Below is a small trained network, with its code and all its weights. Each question gives an input and a class and asks what happens when units are switched off, that is, made to give their printed mean instead of their output.

import numpy as np


def w(rows, s, z=0):
    codes = np.array(rows[::2]) - 128.0
    scale = np.full(codes.shape[1], s)
    scale[-1] = z or s
    return codes * scale


def norm(h):
    return h / np.sqrt((h * h).mean(-1, keepdims=True) + 1e-5)


def f(y):
    return y / 2 * (1 + np.tanh(0.7978845608 * (y + 0.044715 * y**3)))


def log_softmax(a):
    a = a - a.max(-1, keepdims=True)
    return a - np.log(np.exp(a).sum(-1, keepdims=True))


def net(x, mask):
    res = np.array(x, float).reshape(1, 5) / 4 @ E
    u = 0
    for l in range(3):
        y = f(norm(res) @ A[l][:, :-1].T + A[l][:, -1])
        res = res + np.where(mask[u : u + 5], y, B[l][:, -1]) @ B[l][:, :-1]
        u += 5
    return log_softmax(norm(res)[-1] @ U[:, :-1].T + U[:, -1])


A, B = {}, {}
E = w([
[73,140,150,110,84,179],'x0',
[4,211,221,103,129,123],'x1',
[123,219,194,112,209,44],'x2',
[65,127,142,106,73,190],'x3',
[144,147,107,127,149,86],'x4',
],0.002)
A[0] = w([
[127,117,120,123,141,117,75],'L0N0',
[99,92,130,166,106,105,29],'L0N1',
[152,91,92,154,117,111,104],'L0N2',
[253,57,25,145,102,115,1],'L0N3',
[245,37,96,172,91,165,128],'L0N4',
],0.0025,0.00092)
B[0] = w([
[66,69,138,110,149,130,116],'L0N0',
[173,140,143,48,33,129,106],'L0N1',
[199,99,194,35,130,207,147],'L0N2',
[192,45,43,76,252,222,245],'L0N3',
[207,168,90,31,214,53,252],'L0N4',
],0.0013,0.0017)
A[1] = w([
[101,140,95,146,145,134,106],'L1N0',
[145,145,168,122,149,79,126],'L1N1',
[54,110,119,106,24,217,74],'L1N2',
[44,122,158,120,29,234,74],'L1N3',
[233,121,97,184,193,1,3],'L1N4',
],0.0031,0.0016)
B[1] = w([
[112,101,134,110,142,144,117],'L1N0',
[77,168,128,119,146,74,149],'L1N1',
[59,157,243,137,45,212,202],'L1N2',
[30,34,213,160,6,169,222],'L1N3',
[27,109,141,76,40,192,254],'L1N4',
],0.0025,0.0015)
A[2] = w([
[252,30,19,129,145,143,44],'L2N0',
[165,132,145,127,138,147,6],'L2N1',
[89,216,168,107,193,71,179],'L2N2',
[236,150,106,158,200,73,226],'L2N3',
[124,218,141,126,175,71,58],'L2N4',
],0.0044,0.00023)
B[2] = w([
[246,42,3,69,103,135,255],'L2N0',
[124,116,132,110,103,123,128],'L2N1',
[194,148,96,152,199,81,175],'L2N2',
[14,148,158,134,47,204,191],'L2N3',
[168,162,152,161,187,104,159],'L2N4',
],0.0039,0.0054)
U = w([
[35,111,186,129,49,196,79],'0',
[214,63,2,82,119,148,73],'1',
[147,206,138,146,228,59,251],'2',
],0.0088,0.00034)

Each question gives the input, the list of numbers given to net, and the class t.
The units are the neurons (one row each of A and B). Each row of codes is followed by its name. A weight is (code - 128) times the scale printed after its matrix; where a second scale follows, it is the last column's (A, B and U).
mask holds one flag per neuron, layer by layer. A switched-off neuron (its flag False) gives its mean, the last column of its row in B, instead of its output. The means were averaged over made-up inputs and are rounded, as every weight is.
A unit's drop is (log p(t) with every unit on - log p(t) with that unit switched off) / (log p(t) with every unit on - log p(t) with every unit switched off).
The circuit of an input: a set's keep is (log p(t) with only the set's units on - log p(t) with every unit switched off) / (log p(t) with every unit on - log p(t) with every unit switched off). Starting from the 12 units with the biggest drops (on a tie, the unit counted first), units are removed one at a time, each time the one whose removal leaves the highest keep (on an exact tie, the one counted first), for as long as the keep stays at least 0.8.
circuit, biggest first: the units of the circuit, biggest drop first
k most important neurons: the k neurons with the biggest drops, biggest first
k most important neurons of layer l: the k neurons of layer l with the biggest drops, biggest first
drop of u: that unit's drop, to one decimal
input [-3,0,-7,5,-7], class 0: 2 most important neurons of layer 1	[L1N2 L1N3]
input [7,-3,-3,2,1], class 0: 2 most important neurons	[L2N0 L1N2]
input [1,-2,7,7,-5], class 2: circuit, biggest first	[L2N0 L2N3]
input [-5,7,-7,-8,5], class 2: 4 most important neurons	[L2N0 L1N3 L2N3 L1N4]
input [1,-3,4,7,4], class 2: 2 most important neurons of layer 2	[L2N0 L2N3]
input [-3,3,-7,-2,-2], class 0: circuit, biggest first	[L2N0]
input [7,3,2,-8,-8], class 2: drop of L2N0	0.1
input [3,6,-3,-7,3], class 2: drop of L2N0	0.1
input [-7,2,1,-1,2], class 2: drop of L2N0	0.2
input [-1,2,-1,-4,2], class 2: drop of L2N0	0.4
